Below are the code and all the weights of a small trained network. Each question names an input and a class and asks about switching units off, where a switched-off unit gives its printed mean instead of its output.

import numpy as np


def w(rows, s, z=0):
    codes = np.array(rows[::2]) - 128.0
    scale = np.full(codes.shape[1], s)
    scale[-1] = z or s
    return codes * scale


def norm(h):
    return h / np.sqrt((h * h).mean(-1, keepdims=True) + 1e-5)


def f(y):
    return y / 2 * (1 + np.tanh(0.7978845608 * (y + 0.044715 * y**3)))


def log_softmax(a):
    a = a - a.max(-1, keepdims=True)
    return a - np.log(np.exp(a).sum(-1, keepdims=True))


def net(x, mask):
    res = np.array(x, float).reshape(1, 2) / 4 @ E
    u = 0
    for l in range(4):
        y = f(norm(res) @ A[l][:, :-1].T + A[l][:, -1])
        res = res + np.where(mask[u : u + 7], y, B[l][:, -1]) @ B[l][:, :-1]
        u += 7
    return log_softmax(norm(res)[-1] @ U[:, :-1].T + U[:, -1])


A, B = {}, {}
E = w([
[181,11,127,176],'x0',
[177,135,97,18],'x1',
],0.012)
A[0] = w([
[48,141,62,150,112],'L0N0',
[167,74,148,127,114],'L0N1',
[1,148,128,119,79],'L0N2',
[60,101,210,162,40],'L0N3',
[42,123,124,96,110],'L0N4',
[35,97,108,153,249],'L0N5',
[67,211,184,183,165],'L0N6',
],0.01,0.0015)
B[0] = w([
[124,173,103,155,160],'L0N0',
[90,131,123,98,180],'L0N1',
[136,136,225,228,201],'L0N2',
[182,110,185,73,185],'L0N3',
[229,98,202,200,149],'L0N4',
[138,190,228,210,186],'L0N5',
[182,254,124,156,255],'L0N6',
],0.0067,0.0055)
A[1] = w([
[162,49,143,126,111],'L1N0',
[197,100,192,145,163],'L1N1',
[143,14,226,159,141],'L1N2',
[42,38,134,143,136],'L1N3',
[90,2,106,197,250],'L1N4',
[141,54,162,194,53],'L1N5',
[142,91,57,200,12],'L1N6',
],0.0099,0.002)
B[1] = w([
[122,166,107,184,191],'L1N0',
[72,148,68,129,190],'L1N1',
[1,158,125,119,245],'L1N2',
[38,218,155,103,171],'L1N3',
[122,153,61,146,253],'L1N4',
[73,113,124,102,201],'L1N5',
[46,116,140,143,143],'L1N6',
],0.011,0.006)
A[2] = w([
[155,112,68,158,126],'L2N0',
[191,160,254,113,106],'L2N1',
[72,165,87,216,132],'L2N2',
[119,168,69,31,127],'L2N3',
[170,124,135,126,76],'L2N4',
[72,184,161,90,71],'L2N5',
[98,144,101,208,254],'L2N6',
],0.011,0.0041)
B[2] = w([
[83,169,181,192,131],'L2N0',
[23,121,138,73,195],'L2N1',
[170,155,102,68,253],'L2N2',
[146,44,127,170,209],'L2N3',
[145,60,128,120,120],'L2N4',
[67,67,124,158,169],'L2N5',
[128,198,113,3,255],'L2N6',
],0.0063,0.0076)
A[3] = w([
[52,123,103,116,39],'L3N0',
[52,187,20,75,247],'L3N1',
[130,180,124,192,171],'L3N2',
[73,224,168,234,254],'L3N3',
[159,76,62,61,189],'L3N4',
[95,145,107,94,171],'L3N5',
[154,127,2,110,169],'L3N6',
],0.0096,0.0017)
B[3] = w([
[167,109,123,105,159],'L3N0',
[118,1,112,253,244],'L3N1',
[226,174,136,138,157],'L3N2',
[163,218,210,87,233],'L3N3',
[210,210,95,92,171],'L3N4',
[215,74,116,193,163],'L3N5',
[180,135,201,145,168],'L3N6',
],0.0082,0.011)
U = w([
[97,76,153,78,2],'0',
[167,36,44,195,143],'1',
[246,124,98,79,210],'2',
[151,235,192,129,216],'3',
[6,119,68,154,173],'4',
[116,70,193,78,28],'5',
[86,112,159,42,18],'6',
[113,139,161,188,98],'7',
],0.019,0.0056)

Each question gives the input, the list of numbers given to net, and the class t.
The units are the neurons (one row each of A and B). Each row of codes is followed by its name. A weight is (code - 128) times the scale printed after its matrix; where a second scale follows, it is the last column's (A, B and U).
mask holds one flag per neuron, layer by layer. A switched-off neuron (its flag False) gives its mean, the last column of its row in B, instead of its output. The means were averaged over made-up inputs and are rounded, as every weight is.
A unit's drop is (log p(t) with every unit on - log p(t) with that unit switched off) / (log p(t) with every unit on - log p(t) with every unit switched off).
The circuit of an input: a set's keep is (log p(t) with only the set's units on - log p(t) with every unit switched off) / (log p(t) with every unit on - log p(t) with every unit switched off). Starting from the 12 units with the biggest drops (on a tie, the unit counted first), units are removed one at a time, each time the one whose removal leaves the highest keep (on an exact tie, the one counted first), for as long as the keep stays at least 0.8.
units of the circuit, in order: the units of the circuit, biggest drop first
most important unit: the unit with the biggest drop
top k neurons: the k neurons with the biggest drops, biggest first
top k neurons in layer l: the k neurons of layer l with the biggest drops, biggest first
drop of u: that unit's drop, to one decimal
input [2,-8], class 3: units of the circuit, in order -> L3N3
input [5,3], class 1: top 3 neurons -> L0N2, L0N5, L3N1
input [-8,5], class 1: top 2 neurons -> L3N3, L0N5
input [2,2], class 1: top 2 neurons -> L0N6, L3N1
input [2,1], class 1: top 3 neurons -> L0N6, L0N2, L0N5
input [-2,2], class 2: top 2 neurons in layer 1 -> L1N2, L1N3
input [0,0], class 0: top 2 neurons in layer 3 -> L3N1, L3N3
input [8,8], class 1: top 2 neurons -> L3N3, L0N6
input [6,6], class 1: top 2 neurons in layer 0 -> L0N6, L0N3
input [3,2], class 1: top 3 neurons in layer 0 -> L0N2, L0N5, L0N6
input [1,1], class 1: top 4 neurons in layer 0 -> L0N6, L0N2, L0N0, L0N3
input [1,-6], class 3: drop of L0N6 -> 0.1
input [7,1], class 4: drop of L1N2 -> 0.2
input [1,3], class 2: drop of L3N1 -> 0.3
input [8,2], class 4: most important unit -> L1N2
input [1,2], class 2: top 2 neurons in layer 0 -> L0N2, L0N4
